[[118 109 127 132 112 124 107 112 134 105]
 [124 128 123 120 125 126 126 125 120 127]
 [121 124 124 127 127 125 121 127 128 123]
 [114 120 119 146 120 118 112 120 149 113]
 [125 127 124 132 125 122 124 124 134 121]
 [121 123 119 128 131 121 121 131 131 121]
 [117 117 120 148 123 121 111 123 150 116]
 [121 145 122 134 139 121 140 137 136 134]
 [129 134 127 129 121 129 134 120 128 131]]
->
[[134 105 118 109 127 132 112 124 107 112]
 [120 127 124 128 123 120 125 126 126 125]
 [128 123 121 124 124 127 127 125 121 127]
 [149 113 114 120 119 146 120 118 112 120]
 [134 121 125 127 124 132 125 122 124 124]
 [131 121 121 123 119 128 131 121 121 131]
 [150 116 117 117 120 148 123 121 111 123]
 [136 134 121 145 122 134 139 121 140 137]
 [128 131 129 134 127 129 121 129 134 120]]

[[122 126 125 125 130 134 136]
 [127 124 135 106 134 124 127]
 [122 127 124 129 129 134 135]
 [127 125 134 114 132 124 126]
 [133 129 132 126 127 123 122]
 [119 122 133 100 137 129 135]
 [132 129 125 141 124 128 125]
 [129 132 120 150 121 133 129]
 [129 134 116 157 121 136 132]]
->
[[134 136 122 126 125 125 130]
 [124 127 127 124 135 106 134]
 [134 135 122 127 124 129 129]
 [124 126 127 125 134 114 132]
 [123 122 133 129 132 126 127]
 [129 135 119 122 133 100 137]
 [128 125 132 129 125 141 124]
 [133 129 129 132 120 150 121]
 [136 132 129 134 116 157 121]]

[[126 135 132 128 113 112 116 142 117]
 [125 156 126 131 115 124 130 128 117]
 [131 152 122 127 121 134 120 119 120]
 [116 129 127 128 134 142 136 131 126]
 [121 116 126 143 144 120 123 128 124]
 [109 128 127 130 138 117 122 130 124]
 [118 129 130 119 135 152 127 138 130]
 [115 145 125 121 113 112 133 126 114]
 [119 134 134 123 126 137 120 147 126]
 [124 121 121 112 130 141 114 119 124]]
->
[[142 117 126 135 132 128 113 112 116]
 [128 117 125 156 126 131 115 124 130]
 [119 120 131 152 122 127 121 134 120]
 [131 126 116 129 127 128 134 142 136]
 [128 124 121 116 126 143 144 120 123]
 [130 124 109 128 127 130 138 117 122]
 [138 130 118 129 130 119 135 152 127]
 [126 114 115 145 125 121 113 112 133]
 [147 126 119 134 134 123 126 137 120]
 [119 124 124 121 121 112 130 141 114]]

[[114 136 135 124]
 [110 114 122 129]
 [130 117 143 128]
 [114 136 134 124]
 [130 129 135 122]
 [113 134 128 125]
 [115 100 117 133]
 [126 104 134 130]
 [116 128 138 124]]
->
[[135 124 114 136]
 [122 129 110 114]
 [143 128 130 117]
 [134 124 114 136]
 [135 122 130 129]
 [128 125 113 134]
 [117 133 115 100]
 [134 130 126 104]
 [138 124 116 128]]

[[118 128 130 117 129 119 128 125 134 129 140]
 [123 130 151 122 133 127 128 133 126 120 126]
 [133 129 104 145 122 132 116 114 131 133 136]
 [136 130 129 127 133 128 141 144 117 126 127]]
->
[[129 140 118 128 130 117 129 119 128 125 134]
 [120 126 123 130 151 122 133 127 128 133 126]
 [133 136 133 129 104 145 122 132 116 114 131]
 [126 127 136 130 129 127 133 128 141 144 117]]

[[125 133 131 115 135 136 138 127 131 130 136 125 118 125 134 135]
 [111 132 116 125 133 134 131 121 127 110 132 113 127 129 111 129]
 [152 145 141 135 144 129 135 127 133 153 124 150 126 148 146 125]
 [124 126 126 123 124 132 123 130 125 121 129 124 124 125 125 129]
 [134 134 132 127 130 130 124 130 127 131 127 133 126 134 133 127]
 [111 134 118 122 138 136 142 119 132 119 138 115 124 129 119 135]]
->
[[134 135 125 133 131 115 135 136 138 127 131 130 136 125 118 125]
 [111 129 111 132 116 125 133 134 131 121 127 110 132 113 127 129]
 [146 125 152 145 141 135 144 129 135 127 133 153 124 150 126 148]
 [125 129 124 126 126 123 124 132 123 130 125 121 129 124 124 125]
 [133 127 134 134 132 127 130 130 124 130 127 131 127 133 126 134]
 [119 135 111 134 118 122 138 136 142 119 132 119 138 115 124 129]]

[[126 119 119 131 130 135 135 133 141 129 125 119]
 [135 109 122 142 119 132 132 116 142 127 125 121]
 [130 123 114 122 136 138 135 149 138 135 129 128]
 [125 127 137 132 123 135 135 124 134 123 125 134]
 [145 125 146 138 120 130 127 114 121 118 137 135]
 [126 116 106 126 121 130 135 139 145 145 122 136]]
->
[[125 119 126 119 119 131 130 135 135 133 141 129]
 [125 121 135 109 122 142 119 132 132 116 142 127]
 [129 128 130 123 114 122 136 138 135 149 138 135]
 [125 134 125 127 137 132 123 135 135 124 134 123]
 [137 135 145 125 146 138 120 130 127 114 121 118]
 [122 136 126 116 106 126 121 130 135 139 145 145]]
